Below are the code and all the weights of a small trained network. Each question names an input and a class and asks about switching units off, where a switched-off unit gives its printed mean instead of its output.

import numpy as np


def w(rows, s, z=0):
    codes = np.array(rows[::2]) - 128.0
    scale = np.full(codes.shape[1], s)
    scale[-1] = z or s
    return codes * scale


def norm(h):
    return h / np.sqrt((h * h).mean(-1, keepdims=True) + 1e-5)


def f(y):
    return y / 2 * (1 + np.tanh(0.7978845608 * (y + 0.044715 * y**3)))


def log_softmax(a):
    a = a - a.max(-1, keepdims=True)
    return a - np.log(np.exp(a).sum(-1, keepdims=True))


def net(x, mask):
    res = np.array(x, float).reshape(1, 2) / 4 @ E
    u = 0
    for l in range(3):
        y = f(norm(res) @ A[l][:, :-1].T + A[l][:, -1])
        res = res + np.where(mask[u : u + 6], y, B[l][:, -1]) @ B[l][:, :-1]
        u += 6
    return log_softmax(norm(res)[-1] @ U[:, :-1].T + U[:, -1])


A, B = {}, {}
E = w([
[123,180,90,191,143,172,59,50,1,136],'x0',
[89,145,166,174,166,192,214,130,149,129],'x1',
],0.0089)
A[0] = w([
[118,91,61,114,121,144,79,102,50,130,255],'0.n1',
[124,133,175,109,132,131,160,175,182,100,57],'0.n2',
[72,249,88,149,190,252,173,141,229,55,107],'0.n3',
[133,64,117,43,144,118,166,186,155,108,177],'0.n4',
[52,113,158,191,79,145,57,97,97,163,145],'0.n5',
[164,115,78,152,46,62,65,91,182,99,174],'0.n6',
],0.0041,0.0011)
B[0] = w([
[99,95,104,172,146,148,170,188,143,82,250],'0.n1',
[149,187,138,180,108,70,109,2,82,131,189],'0.n2',
[160,119,117,76,144,155,126,170,59,182,252],'0.n3',
[72,173,50,72,149,216,135,62,96,108,225],'0.n4',
[132,38,158,154,127,128,170,132,199,71,198],'0.n5',
[127,144,213,177,182,168,157,111,105,220,199],'0.n6',
],0.0061,0.0033)
A[1] = w([
[215,109,147,128,57,50,35,165,114,139,53],'1.n1',
[65,34,149,195,126,126,136,246,139,64,157],'1.n2',
[195,120,87,98,77,68,34,168,129,143,95],'1.n3',
[125,103,166,112,57,42,158,126,221,58,6],'1.n4',
[107,154,141,182,116,147,60,106,102,118,67],'1.n5',
[254,67,117,97,107,151,64,243,114,134,111],'1.n6',
],0.0061,0.0022)
B[1] = w([
[166,147,146,119,254,174,224,211,50,63,244],'1.n1',
[55,204,137,64,112,55,117,87,126,160,232],'1.n2',
[123,123,240,225,241,130,220,207,30,145,253],'1.n3',
[237,143,36,157,38,204,147,143,180,82,234],'1.n4',
[177,123,110,127,47,63,135,172,233,67,252],'1.n5',
[92,199,127,125,138,111,130,94,130,186,224],'1.n6',
],0.0066,0.0025)
A[2] = w([
[135,115,138,134,108,173,175,154,157,132,77],'2.n1',
[82,153,114,112,116,155,105,2,82,204,154],'2.n2',
[93,126,82,151,141,188,113,139,77,67,104],'2.n3',
[206,118,65,48,103,132,186,167,204,116,70],'2.n4',
[95,48,225,162,170,159,166,183,140,139,9],'2.n5',
[121,95,66,212,99,130,75,81,92,26,45],'2.n6',
],0.0061,0.0013)
B[2] = w([
[185,67,139,209,204,146,119,151,112,45,175],'2.n1',
[70,158,117,62,113,57,84,133,154,153,197],'2.n2',
[200,123,126,99,137,45,124,155,201,126,211],'2.n3',
[162,90,82,160,64,111,2,82,144,111,240],'2.n4',
[119,140,165,158,147,72,170,140,71,138,196],'2.n5',
[163,40,125,92,58,188,87,99,196,101,253],'2.n6',
],0.0076,0.0046)
U = w([
[178,61,70,167,34,163,76,73,182,54,220],'0',
[120,139,188,175,254,149,233,175,66,125,90],'1',
[16,192,107,56,87,89,98,70,121,178,10],'2',
],0.0086,0.0012)

Each question gives the input, the list of numbers given to net, and the class t.
The units are the neurons (one row each of A and B). Each row of codes is followed by its name. A weight is (code - 128) times the scale printed after its matrix; where a second scale follows, it is the last column's (A, B and U).
mask holds one flag per neuron, layer by layer. A switched-off neuron (its flag False) gives its mean, the last column of its row in B, instead of its output. The means were averaged over made-up inputs and are rounded, as every weight is.
A unit's drop is (log p(t) with every unit on - log p(t) with that unit switched off) / (log p(t) with every unit on - log p(t) with every unit switched off).
The circuit of an input: a set's keep is (log p(t) with only the set's units on - log p(t) with every unit switched off) / (log p(t) with every unit on - log p(t) with every unit switched off). Starting from the 12 units with the biggest drops (on a tie, the unit counted first), units are removed one at a time, each time the one whose removal leaves the highest keep (on an exact tie, the one counted first), for as long as the keep stays at least 0.8.
circuit, biggest first: the units of the circuit, biggest drop first
unit that matters most: the unit with the biggest drop
k most important neurons: the k neurons with the biggest drops, biggest first
k most important neurons of layer l: the k neurons of layer l with the biggest drops, biggest first
drop when u is switched off: that unit's drop, to one decimal
input [3,3], class 2: circuit, biggest first : [1.n1; 2.n2]
input [1,-3], class 2: most important neuron : [0.n1]
input [5,-6], class 1: 2 most important neurons of layer 0 : [0.n4; 0.n2]
input [-8,7], class 0: circuit, biggest first : [2.n4; 1.n4]
input [-7,7], class 0: circuit, biggest first : [2.n4; 1.n3]
input [-2,3], class 2: 3 most important neurons : [0.n1; 0.n2; 1.n3]
input [-1,3], class 2: 2 most important neurons : [0.n1; 1.n3]
input [8,8], class 0: 3 most important neurons : [1.n3; 0.n6; 1.n1]
input [-2,-3], class 2: 2 most important neurons : [0.n4; 0.n6]
input [-6,5], class 0: 3 most important neurons : [2.n4; 0.n6; 1.n3]
input [0,3], class 2: 4 most important neurons : [0.n3; 1.n3; 1.n1; 2.n2]
input [-3,2], class 2: 2 most important neurons : [0.n4; 0.n2]
input [-5,-6], class 1: 2 most important neurons : [1.n3; 0.n5]
input [0,1], class 2: 2 most important neurons : [1.n6; 2.n2]
input [-8,6], class 0: unit that matters most : 2.n4
input [4,-5], class 1: 3 most important neurons : [0.n4; 1.n3; 1.n1]
input [1,-1], class 2: drop when 1.n2 is switched off : 0.9
input [-2,-1], class 2: drop when 0.n4 is switched off : 1.2
input [-7,6], class 0: drop when 2.n4 is switched off : 0.7
input [2,-1], class 2: most important neuron : [1.n2]
